Below are the code and all the weights of a small trained network. Each question names an input and a class and asks about switching units off, where a switched-off unit gives its printed mean instead of its output.

import numpy as np


def w(rows, s, z=0):
    codes = np.array(rows[::2]) - 128.0
    scale = np.full(codes.shape[1], s)
    scale[-1] = z or s
    return codes * scale


def f(y):
    return np.maximum(y, 0)


def log_softmax(a):
    a = a - a.max(-1, keepdims=True)
    return a - np.log(np.exp(a).sum(-1, keepdims=True))


def net(x, mask):
    res = np.array(x, float).reshape(1, 8) / 4 @ E
    y = f(res @ A[0][:, :-1].T + A[0][:, -1])
    res = res + np.where(mask, y, B[0][:, -1]) @ B[0][:, :-1]
    return log_softmax(res[-1] @ U[:, :-1].T + U[:, -1])


A, B = {}, {}
E = w([
[144,103,186,237,215,136,201,126,183,181,25],'x0',
[89,131,151,114,163,132,109,147,141,104,151],'x1',
[65,106,134,159,111,154,155,177,107,113,141],'x2',
[130,157,140,113,127,113,120,111,127,132,121],'x3',
[89,78,110,5,102,100,132,114,188,112,9],'x4',
[124,171,160,90,113,133,155,108,86,142,118],'x5',
[69,67,89,134,178,44,165,86,34,233,138],'x6',
[137,95,124,132,111,134,150,109,155,144,153],'x7',
],0.011)
A[0] = w([
[175,148,158,203,139,163,89,115,66,116,216,131],'n0',
[158,194,161,223,182,102,163,114,104,94,176,117],'n1',
[142,174,148,149,70,227,98,122,190,102,97,21],'n2',
[61,103,104,57,80,117,122,126,189,133,45,64],'n3',
[136,120,214,181,184,114,177,168,174,176,42,178],'n4',
[192,181,169,172,89,150,122,169,158,74,138,43],'n5',
[154,126,10,34,45,101,79,175,86,99,232,207],'n6',
[167,116,191,198,175,139,166,110,153,118,62,184],'n7',
[207,181,158,191,132,210,134,133,79,163,227,97],'n8',
[117,68,127,47,114,116,175,133,153,68,51,86],'n9',
[115,188,148,144,93,115,116,198,134,103,102,1],'n10',
[105,131,83,126,190,56,158,142,85,189,172,25],'n11',
[119,82,101,57,140,152,165,141,138,87,2,135],'n12',
[196,139,200,129,84,238,95,179,184,66,98,36],'n13',
[77,168,68,121,66,122,61,167,85,107,125,227],'n14',
[55,69,66,138,205,55,107,109,55,214,110,67],'n15',
],0.0089,0.0019)
B[0] = w([
[105,138,89,120,147,74,164,77,152,54,133,207],'n0',
[102,149,65,136,151,84,135,73,160,112,148,203],'n1',
[149,85,158,102,78,133,99,90,82,177,116,210],'n2',
[76,122,75,145,124,106,109,104,163,74,130,213],'n3',
[125,189,144,52,173,173,191,181,181,176,216,248],'n4',
[118,91,151,123,120,138,88,75,83,135,117,206],'n5',
[150,186,132,62,141,180,167,175,165,184,236,246],'n6',
[140,137,118,81,198,165,165,160,163,180,133,225],'n7',
[104,141,99,168,111,80,114,120,148,60,135,217],'n8',
[104,124,104,186,140,12,150,101,148,92,78,210],'n9',
[147,129,133,150,117,154,119,154,107,119,98,163],'n10',
[145,110,170,107,69,160,60,87,58,95,44,193],'n11',
[88,148,110,195,178,124,121,137,157,75,111,220],'n12',
[128,61,187,103,107,160,112,74,101,144,90,244],'n13',
[144,131,103,86,156,142,129,169,142,136,143,191],'n14',
[142,66,183,104,78,114,108,138,74,145,107,237],'n15',
],0.011,0.017)
U = w([
[163,195,133,99,149,198,187,203,169,169,176,254],'0',
[118,140,50,209,128,68,132,100,151,9,116,89],'1',
[167,28,232,128,76,168,84,90,63,129,88,31],'2',
],0.013,0.0019)

Each question gives the input, the list of numbers given to net, and the class t.
The units are the neurons (one row each of A and B). Each row of codes is followed by its name. A weight is (code - 128) times the scale printed after its matrix; where a second scale follows, it is the last column's (A, B and U).
mask holds one flag per neuron, in row order. A switched-off neuron (its flag False) gives its mean, the last column of its row in B, instead of its output. The means were averaged over made-up inputs and are rounded, as every weight is.
A unit's drop is (log p(t) with every unit on - log p(t) with that unit switched off) / (log p(t) with every unit on - log p(t) with every unit switched off).
The circuit of an input: a set's keep is (log p(t) with only the set's units on - log p(t) with every unit switched off) / (log p(t) with every unit on - log p(t) with every unit switched off). Starting from the 12 units with the biggest drops (on a tie, the unit counted first), units are removed one at a time, each time the one whose removal leaves the highest keep (on an exact tie, the one counted first), for as long as the keep stays at least 0.8.
units of the circuit, in order: the units of the circuit, biggest drop first
unit that matters most: the unit with the biggest drop
top k neurons: the k neurons with the biggest drops, biggest first
drop of u: that unit's drop, to one decimal
input [-4,1,2,-6,5,-2,-7,-5], class 2: units of the circuit, in order	(n13)
input [-5,5,5,7,-2,8,6,1], class 2: top 3 neurons	(n11; n4; n15)
input [-7,-1,4,6,7,-4,3,-8], class 0: top 2 neurons	(n6; n14)
input [4,-1,8,-3,3,6,-5,5], class 2: top 3 neurons	(n6; n13; n2)
input [-6,5,-8,-4,-7,-8,1,-3], class 1: top 3 neurons	(n0; n4; n8)
input [-7,2,0,-6,-8,0,6,2], class 1: top 2 neurons	(n0; n8)
input [-4,4,8,-2,-5,-3,-4,-5], class 1: top 3 neurons	(n4; n0; n8)
input [-5,0,-2,1,-7,3,6,-7], class 1: top 2 neurons	(n0; n4)
input [2,2,-8,-8,1,-7,2,-6], class 0: top 3 neurons	(n13; n2; n5)
input [3,1,-3,-6,4,-2,4,6], class 1: top 4 neurons	(n6; n13; n2; n12)
input [8,-4,0,1,8,-2,2,-2], class 0: top 3 neurons	(n4; n7; n8)
input [2,-3,-8,7,-2,-5,3,5], class 2: top 2 neurons	(n6; n4)
input [-4,-7,6,0,4,7,4,-5], class 0: top 2 neurons	(n6; n13)
input [-6,-3,8,0,4,-6,6,2], class 0: units of the circuit, in order	(n6)
input [-4,7,-8,5,0,1,5,3], class 2: top 3 neurons	(n4; n11; n15)
input [0,-1,-6,-2,-3,6,-3,1], class 1: top 4 neurons	(n15; n8; n11; n0)
input [-5,-8,1,2,2,-5,3,-6], class 0: drop of n6	0.5
input [-5,5,2,7,8,3,0,4], class 1: drop of n9	0.1
input [1,5,-3,8,2,-7,-6,-1], class 2: drop of n4	0.0
input [5,1,0,6,-5,7,8,6], class 2: unit that matters most	n11
input [-6,8,-4,-7,-5,-6,8,0], class 2: drop of n15	2.1
